Each row has a name. Each question is about the rows just above it.

[126 126 112 167 136 154 152 155 119  87 163 155 164 123 136 116  91 136
 203 136 126] : k986
[127  89 126  86 100 122 126 147 137 177 104  90 193 164 126 160 116 203
 105  93 113] : k980
[134  89 126  86 100 122 126 147 137 177 104  90 193 129 134 109 155 108
  97 130 117] : k249
[160 151 120 162 147 162 162 167 118 165 179 165 122 132 150 128  95 152
 171 121 150] : k173
[114 193 125 171 157 118 123 100 119  92 158 182  81 124 117 155 100 161
 157 114 128] : k528
[ 96 178 126 139 117  87 142 139 158 105 136 140  78 114 118 166 190 130
 120 169 109] : k607
Which value appears more than once in k980? => [126]
Times [126] occurs in k986: => 3
Count of [165] in k173: => 2

[ 98 159  91 117 112 172  95 143 130 131 158 155  97 124 146]  k980
[117 159 142 155 184  67  77 113 126 139 116 105 136 138 129]  k528
[138 159 171 114  41 150 101 153 128 156 132 150 141 166  86]  k607
[ 98 123  91 117 112 172 159 143 130 131 158 155  97 124 146]  k119
[ 75 122 122 159 119 101 122 122 119 119 158 125 115 122 119]  k891
Times [158] occurs in k891: => 1
How many times does k891 hold [122]? => 5

[153  65  65 128 100] -> k249
[185  86 197  80 182] -> k906
[159 162  92  94 115] -> k173
[142 161 123 186 200] -> k821
[186 132 139 139 202] -> k528
[ 61 157 136  79 136] -> k453
[135 153 140 149  76] -> k980
[130 154 135 114 153] -> k986
[116 153 158 158 153] -> k180
[174  48  51 136 117] -> k607
Count of [136] in k453: => 2
How many times does k173 hold [94]? => 1
The value that k528 holds more than once: => [139]
How many times does k180 hold [158]? => 2

[132 115 133 125 134 125 115 117 116 129 135 137] -> k528
[116 137 127 116 126 139 147 143 173 116 111 126] -> k119
[125 136 117 137 128 137 126 126 138 139 115 133] -> k249
[111 166  83 134 120 169 141 135 195 166  68 141] -> k986
[119 167  72 145 120 170 125 122 174 187 170 170] -> k906
[126 153  86 148 125 155 118 116 142 177  89 147] -> k180
[106 154 109 112 121 158 157 152 213 129  83 132] -> k891
[132 136 108 148 130 137 114 114 118 156 117 138] -> k821
Which value appears more than once in k906? => [170]
Which value appears more than once in k821? => [114]

[180 181  94 150 163 152 190  59 113 126  84 152 165 152 163  32  98 123
 175 139 124 163 103  98] : k891
[180 114  94 150 210 152 190  59 113 126  84 110 165 176 163  32  98 123
 175 139 124 110 103  98] : k607
[180 114  94 150 210 152 190  59 113 126  84 110 165 176 163  32  98 123
 175 139 131 143 146 153] : k821
Whose row is [180 181  94 150 163 152 190  59 113 126  84 152 165 152 163  32  98 123
 175 139 124 163 103  98]? => k891

[182 117 181 157  53 129 113 118  87 126 124 171 171 129 128 124 113 157
 127  84 157 129] = k453
[143  88 156 142  80 136 112  80 125  87 108 143 143 109 136 173 170 103
 168  96 103 192] = k119
[ 80 102  80 152  68 142 109 112  91  80 125 148 148 103 107  80 191 112
 211 103 114 168] = k980
[166 117 187 135 103 100 140 121 135  79  98 161 161 123 106 165 162  95
 190 114  95 139] = k528
[165 130 176 165  74 180 115 100 178 134  91 114 110  95 194 202 124 112
 154  79 112 211] = k607
[168  97 184 111  80  99 115 114 111  93 111 172 172 132 119 115 140 118
 115 111 118 167] = k180
Times [112] occurs in k453: => 0
Whose row is [166 117 187 135 103 100 140 121 135  79  98 161 161 123 106 165 162  95
 190 114  95 139]? => k528
Times [103] occurs in k980: => 2
Where do [143  88 156 142  80 136 112  80 125  87 108 143 143 109 136 173 170 103
 168  96 103 192] appear? => k119
Times [88] occurs in k119: => 1
How many times does k180 hold [111]? => 4

[135 143 142 150 120] = k249
[147 158 195 195 147] = k528
[ 82  96 110 194 110] = k891
[202 198 172 193 144] = k906
[172 172 158 172 121] = k180
Times [147] occurs in k528: => 2
How many times does k528 hold [194]? => 0
How many times does k180 hold [172]? => 3

[141  87 141  94] = k119
[ 94 171 134 171] = k173
[ 93  87 124  86] = k980
[ 87 215 146  85] = k453
[116 151 204 204] = k821
The value that k821 holds more than once: => [204]
Times [94] occurs in k173: => 1
How many times does k119 hold [141]? => 2

[ 98 135 128 172 123 178 125 134 156 143 164 173 120 135 115 104] = k173
[126  80 190  97 129 150 129  79 157 137 209 160 143 111  96 123] = k607
[100 162  91 119 103 148  96 146 163 156 212 115 144 201  98 160] = k249
[136 101 186 170 165 101 141  98  92  98  93 126 129  99 124 118] = k986
[164 110 158 108 157  82 119  77  57 107 103  91 174 118 126 157] = k906
[ 97 137 159 175 170 187 136 143 159  76 165 127 123 128  98 158] = k528
[139 117 117 114 133 176 111  72  93 123 166 165 184 111 119 124] = k821
[119 180  81 152 140 148  94 130  87 122 145  96 177 182 115 159] = k119
[115 123 135 174 103  96 106  99 107 186 147 161 137 161 119 143] = k891
[100 114 178 188 127  62 120 123 143 145 159 117 104 177  96 152] = k180
[132 152 128 105 188 190 135 145 128  36 139  73 157 115 112 125] = k453
[118 168 103 188 154 134 120 149  92 101  89 105 137 148 131 130] = k980
Count of [157] in k453: => 1
How many times does k821 hold [124]? => 1

[ 92 194 187  85  85] : k607
[170 113 143 155 195] : k119
[195 195 195 169 195] : k173
[152 128 152 164  91] : k453
Which value appears more than once in k607? => [85]
Count of [195] in k173: => 4
How many times does k607 hold [194]? => 1
Count of [85] in k607: => 2
Repeated in k453: => [152]
How many times does k453 hold [91]? => 1

[176 125 157 135 114 109 130  56 140 138  89 100 130 120 140  99 126 171
 145  88 154 118 148 130 159 113 107 144 119 140  97 122 112 128 134 134
 121 122 113 175  86 175 125 116 126 136  96] : k607
[143 124 131 130 128 103 129 110 141 149 117 127 120 140 139 113 101 117
 131 108 119 128 126 127 165 165 150 110  97 137 142 103 106 127 148 113
 129 121 131 140 121 141 112 141 139 115 128] : k180
[133 142 139 128 145 139 173 125 101 140 115 159 153 114 144 129 142 134
 119 127 107 128 135 140 125  88  86 149 133 161 153 153 142 131 121 151
  98 129 142 129 161 116 117 122 105 153  93] : k528
[114 142 121 119 111 132 122 165 124  97 108 148 148 148 142 132 145 124
 127 148 151 133  93 116 154 110 135 120 130 133 131 116 128 118 106 120
 124 140 136 112 119 127 146 111 132 104 114] : k249
[116 129 122 141 150 148 156 108 110 120 151 144 122  96 109 138 152 144
 130 165 118 128 166 126  65  80  88 143 146 146  83 169 147 142 125 156
 113 132 124 130 157 101 138 117 108 146 105] : k173
Times [113] occurs in k180: => 2
Whose row is [116 129 122 141 150 148 156 108 110 120 151 144 122  96 109 138 152 144
 130 165 118 128 166 126  65  80  88 143 146 146  83 169 147 142 125 156
 113 132 124 130 157 101 138 117 108 146 105]? => k173
Whose row is [133 142 139 128 145 139 173 125 101 140 115 159 153 114 144 129 142 134
 119 127 107 128 135 140 125  88  86 149 133 161 153 153 142 131 121 151
  98 129 142 129 161 116 117 122 105 153  93]? => k528
Whose row is [143 124 131 130 128 103 129 110 141 149 117 127 120 140 139 113 101 117
 131 108 119 128 126 127 165 165 150 110  97 137 142 103 106 127 148 113
 129 121 131 140 121 141 112 141 139 115 128]? => k180

[ 87  88 105  87  87] = k891
[194 125 106 137 118] = k119
[164 150  84 164  75] = k986
[217 180 121 130 102] = k821
[ 52 113  45 126  77] = k607
[ 55 153 126 114  49] = k906
[ 95 156 119  78 126] = k528
Repeated in k891: => [87]
Count of [87] in k891: => 3
How many times does k986 hold [164]? => 2

[ 94 110  98  98] -> k249
[69 69 83 69] -> k906
[128 117 123  93] -> k821
[144 144  90 144] -> k119
[90 91 91 91] -> k528
The value that k249 holds more than once: => [98]
Count of [90] in k528: => 1
The value that k528 holds more than once: => [91]
Count of [69] in k906: => 3
The value that k119 holds more than once: => [144]
Which value appears more than once in k906? => [69]
Count of [91] in k528: => 3

